[ -1.3  -8.3  28.4 -16.4  31.8  -6.4  -1.5] = J_188
[  2.5   5.6  -5.0  21.0 -45.9  -3.0 -20.7] = J_154
[-18.8   3.1   3.2 -31.5   4.0  23.8  19.9] = J_713
[ -8.7  11.7  58.7 -80.1  15.9 -13.9 -30.0] = J_655
[-24.5 -11.3  -8.7  -7.8   0.3   3.2  13.4] = J_104
[-18.8 -12.6  26.0 -31.5   4.0  23.8  19.9] = J_232
[ -6.1 -11.2  -8.7  -7.8  -1.7  -2.1   8.0] = J_89
[-13.5 -26.4  18.7  42.7 -12.9   4.0  -0.5] = J_299
[  2.5   5.6  -5.0  21.0   0.9  -3.0 -20.7] = J_878
miss J_713: [-31.5  19.9   4.0  23.8 -18.8   3.2]  [3.1]
tail: [-11.2  -8.7  -7.8]  [-1.7 -2.1  8.0]
tail: [-11.3  -8.7  -7.8]  [ 0.3  3.2 13.4]
which: [  5.6  -5.0  21.0 -45.9  -3.0 -20.7]  J_154

[-53.7  -0.9 -73.8  -6.4 -29.6 -35.3  62.1 -69.8 -65.7 -21.7  14.1   3.3
 -30.3  35.3  15.0 -56.2 -49.8  47.4   0.0  56.6 -67.7   5.0  29.4 -56.2
  66.4  52.4 -53.1 -62.1 -23.8  -1.9 -65.4  66.4 -29.0 -69.7  -7.7 -23.5
 -42.1 -41.7] = J_130
[-14.9  36.6   3.4  31.4  30.8 -21.2  43.8  -6.3 -15.8   0.6  34.7  37.9
  -7.2  25.2  27.1 -15.1 -22.5  34.0  44.9  44.2  -5.8   0.9  45.0 -21.7
  42.3  48.5  16.8 -27.7  -6.0  13.7 -10.6  42.4   1.4 -15.8  11.3  53.5
  -8.0 -11.3] = J_839
[ -9.5 -38.7 -20.4 -32.0 -35.1   9.8 -27.2  -9.1 -13.7 -10.4 -30.8 -31.8
  -5.8 -27.3 -19.5 -11.6   0.2 -29.1 -48.0 -31.2 -21.9  -7.7 -39.8   6.7
 -30.7 -34.3 -24.3   4.8  -3.6 -22.0 -10.0 -25.7 -19.8 -15.7   6.2 -59.5
 -16.8 -11.4] = J_513
[ -5.9   0.9 -20.4 -32.0 -35.1   9.8 -27.2  -9.1 -13.7 -10.4 -30.8 -31.8
  -5.8 -27.3 -19.5 -11.6   0.2 -29.1  -1.6 -31.2 -21.9  -7.7 -39.8   6.7
 -30.7 -34.3 -24.3   4.8  -3.6 -22.0 -10.0 -25.7 -19.8 -15.7   6.2 -59.5
 -16.8 -11.4] = J_722
rev: [ 0.9 -5.8]  J_839
step +1: [ -1.9 -65.4]  [ -1.8 -65.3]

[-18.6 -31.9   0.0  19.9 -19.1] -> J_303
[-26.2 -18.7 -33.2  14.9  -7.8] -> J_524
[-11.2 -44.4  10.0  37.1 -39.3] -> J_225
[ -6.8 -48.7   8.5  39.0 -40.4] -> J_568
[ -6.7 -48.7   8.5  39.0 -37.0] -> J_442
[ 19.7 -33.1  -2.9 -18.9  64.2] -> J_700
[ 21.4   3.4  34.1 -41.3  26.3] -> J_567
[ -6.3 -49.5   7.9  39.7 -36.5] -> J_405
[-26.2 -18.7 -33.2  33.5 -40.4] -> J_166
tail: [ -6.7 -48.7   8.5  39.0]  [-37.0]
rev: [-31.9 -18.6]  J_303
miss J_166: [ 33.5 -26.2 -40.4 -18.7]  [-33.2]

[-12.0   6.8  50.3  49.6  41.7   9.9 -19.0  -3.6] -> J_539
[ 12.1   0.3 -41.8 -42.5 -28.7  -2.8  17.1   9.8] -> J_375
[-18.9  -4.0  24.5  16.6  15.5  -1.7 -22.3  15.6] -> J_364
[ 14.8   2.2 -73.4 -66.0 -57.9  11.9  17.7  23.0] -> J_23
[ 81.7   5.3  81.8  68.9  72.6  -9.2 -10.8 -16.2] -> J_909
[  5.6  -6.8 -71.3 -72.9 -55.8  10.1   4.3  18.6] -> J_395
[ 14.6  -2.0 -40.4 -42.5 -28.7  -2.8  17.0   9.8] -> J_144
[  5.6  -6.8 -71.3 -72.9 -55.8  10.1  12.7  18.6] -> J_305
miss J_909: [ -9.2   5.3 -16.2  72.6  81.7  68.9 -10.8]  [81.8]
miss J_364: [-18.9 -22.3  24.5  16.6  -1.7  -4.0  15.6]  [15.5]
miss J_909: [ -9.2  68.9 -10.8  81.8  72.6   5.3 -16.2]  [81.7]
tail: [10.1 12.7]  [18.6]
tail: [ 6.8 50.3]  [ 49.6  41.7   9.9 -19.0  -3.6]

[  1.8 -11.4  -5.3 -22.6  17.1 -17.4  27.3  -2.0  15.5   8.4  25.2 -20.8
  16.1  -4.4  26.4  40.7 -39.8  31.1  19.7  13.9 -11.3  31.0 -24.4   2.7
  -1.1 -16.7  23.8] -> J_41
[  7.1 -28.1  -9.7  -6.3   0.1  12.9  33.9  -0.1   4.5  22.5  23.3 -29.3
  10.3 -20.3  10.0  34.9 -35.7   4.8  14.6  36.7   8.7  16.3 -54.6 -16.9
 -24.1  11.3  -1.3] -> J_663
[-12.9 -12.9 -10.8  28.1  41.9 -21.8   9.1  55.7 -11.3  -5.7   4.1  28.7
 -36.9  -6.5   7.1 -28.3  20.0  10.1 -35.5 -21.7   9.4  -8.9  14.1  -1.7
  -5.1 -45.3  35.7] -> J_510
[ -7.0 -18.6   0.3 -10.0  30.0 -38.9  16.6  -4.1  25.7 -10.9  13.9   7.6
  18.7   1.0  29.2  32.8  -8.7  32.9  13.9  19.7   2.1  15.9  13.4   8.4
   8.3 -40.9  46.9] -> J_430
[-12.9 -12.9 -10.8  28.1  41.9 -21.8   9.1  55.7 -11.3  -5.7   4.1  28.7
 -36.9  -6.5   7.1  -0.3  24.7  27.3 -11.9  -2.5  17.8 -26.0  -4.3   4.2
  -0.3 -52.4  14.5] -> J_403
[ 12.8  -8.7  50.6  40.2 -13.7  -6.8  -9.0 -17.6  -4.0 -31.0 -46.0 -29.8
  -3.6  24.3  24.7 -22.5  15.3  -8.1   0.0 -18.0 -18.1 -21.0 -14.4  31.8
 -10.3  20.6 -35.2] -> J_197
[  1.8 -11.4  -5.3 -22.6  17.1 -17.4  27.3  -2.0  15.5   8.4 -68.0 -20.8
  16.1  -4.4  26.4  40.7 -39.8  31.1  19.7  13.9 -11.3  31.0 -24.4   2.7
  35.2 -16.7  26.5] -> J_924
miss J_924: [ 27.3  15.5  19.7 -68.0  -4.4  17.1 -24.4 -16.7 -11.3 -20.8  35.2  31.0
  16.1 -11.4  13.9   2.7 -17.4  -2.0   1.8 -39.8  40.7   8.4  31.1  26.5
  -5.3 -22.6]  [26.4]
miss J_510: [  9.4 -10.8   7.1 -36.9 -12.9 -45.3 -11.3 -35.5  55.7  28.7  41.9  20.0
  -8.9  -1.7  -5.7   4.1  -6.5  35.7 -21.7   9.1  -5.1 -28.3  10.1 -12.9
  14.1  28.1]  [-21.8]
which: [  1.8 -11.4  -5.3 -22.6  17.1 -17.4  27.3  -2.0  15.5   8.4 -68.0 -20.8
  16.1  -4.4  26.4  40.7 -39.8  31.1  19.7  13.9 -11.3  31.0 -24.4   2.7
  35.2 -16.7  26.5]  J_924
rev: [-28.3   7.1]  J_510
tail: [ 31.8 -10.3]  [ 20.6 -35.2]
step +1: [-10.9  13.9]  [-10.8  14.0]

[ 10.3  45.0 -18.9  35.6  46.7] = J_132
[ 69.3  57.5 -25.2  57.6  16.7] = J_205
[ 25.8  55.2  53.5 -40.6  38.3] = J_837
[ 59.8 -34.8  12.3 -44.3  18.9] = J_803
[-44.4 -34.8  12.3 -44.3  18.9] = J_602
miss J_205: [ 69.3  16.7 -25.2  57.6]  [57.5]
which: [ 59.8 -34.8  12.3 -44.3  18.9]  J_803
which: [ 59.8 -34.8  12.3]  J_803
miss J_602: [ 18.9 -44.4  12.3 -34.8]  [-44.3]

[ -1.5   2.4   3.0  -2.8  -1.6  -1.1   2.4  18.9   4.4   1.7  -0.2   1.3
   7.2  -0.4  -1.4   0.6   4.3  55.6   7.8   0.9   0.5   4.4 -19.5   1.5
  -0.7   1.7 -57.0   7.0  36.9   0.8  -1.9  -2.7  -8.5]  J_556
[-0.5  0.3 -0.3 -5.1 -0.9 -1.4  1.0 -5.7  2.1 -2.8 -1.4  0.9  3.3 -1.6
 -1.0 -0.5 -0.9 -0.2  4.9 -1.7 -0.3 -1.7 -0.5  1.7 -3.1 -1.6 -4.5  0.3
 -3.2  1.1 -5.4 -2.5 -2.1]  J_732
[ -3.6   2.3  -2.8  -1.6   3.0  -1.6   2.5   7.0  38.4  -2.8  -1.5   2.2
 -61.7  -3.2 -24.3   0.0   5.2   1.2 -35.8  -1.8   0.7   1.8   1.8   2.4
  21.2  -0.7   4.7  43.3   8.8  -3.6   4.7   5.7 -61.2]  J_753
[ 1.4  0.7  1.6  3.6  2.2  1.7 -0.5  5.2  1.5  2.9  1.8  1.0 -3.0  2.1
 -2.4  0.6  0.8  0.8 -2.8  2.6  0.6  1.8  2.9 -0.2  3.0  2.1  2.6  1.3
  1.6 -0.4  3.5  4.1 -3.0]  J_297
tail: [-2.8 -1.4]  [ 0.9  3.3 -1.6 -1.0 -0.5 -0.9 -0.2  4.9 -1.7 -0.3 -1.7 -0.5  1.7 -3.1
 -1.6 -4.5  0.3 -3.2  1.1 -5.4 -2.5 -2.1]
which: [ 3.0 -2.8 -1.6]  J_556
which: [ -3.6   4.7   5.7 -61.2]  J_753

[  2.8 -48.7  -3.7  -3.7] = J_614
[  2.7 -11.8   4.4  -0.9] = J_692
[-11.5  61.0   0.0   5.2] = J_711
[-48.6 -48.7  -3.7  -3.6] = J_22
miss J_22: [-48.7 -48.6  -3.6]  [-3.7]
tail: [-48.6 -48.7  -3.7]  [-3.6]
which: [-48.6 -48.7  -3.7  -3.6]  J_22
miss J_22: [ -3.6  -3.7 -48.6]  [-48.7]

[-13.5 -26.4  -0.6  -4.5   9.1]  J_999
[ 44.1  15.1  64.2  -0.7 -80.0]  J_44
[-13.5 -26.4  -0.6  -4.4   9.1]  J_238
[-12.6  41.1 -36.0 -19.0  15.0]  J_496
[-19.7  22.1 -32.2 -22.2   4.4]  J_288
tail: [44.1 15.1 64.2]  [ -0.7 -80.0]
which: [-36.0 -19.0]  J_496

[ 31.5  -1.6 -57.2 -28.2 -39.0   0.1  22.9  31.1  60.4  25.1  11.1] -> J_918
[ -9.4 -50.3  13.5 -20.9  23.1  18.3 -20.8  32.6 -11.2  -6.8  29.3] -> J_707
[ 18.5 -42.3  20.5 -27.2 -21.3  20.6  15.8   2.1  -1.3  10.4  -1.6] -> J_316
step +1: [ -1.6 -57.2 -28.2]  [ -1.5 -57.1 -28.1]
miss J_707: [-50.3  -9.4 -11.2  23.1 -20.8  -6.8  18.3  29.3  32.6  13.5]  [-20.9]
miss J_316: [-42.3 -27.2   2.1 -21.3  15.8  -1.3  18.5  20.5  -1.6  10.4]  [20.6]
step +1: [31.1 60.4]  [31.2 60.5]
rev: [ 60.4  31.1  22.9   0.1 -39.0 -28.2 -57.2  -1.6]  J_918

[ 12.1   2.1  61.1 -75.4 -11.4  19.6] = J_466
[ 10.6  20.6  72.8 -10.5 -44.9  14.1] = J_633
[ 20.5 -12.8  20.6 -19.9 -40.9   9.3] = J_272
[ 23.3  19.4  60.0 -49.3  -1.9  24.7] = J_150
miss J_272: [  9.3  20.6 -40.9 -19.9 -12.8]  [20.5]
rev: [-10.5  72.8]  J_633
which: [ 20.6  72.8 -10.5 -44.9  14.1]  J_633

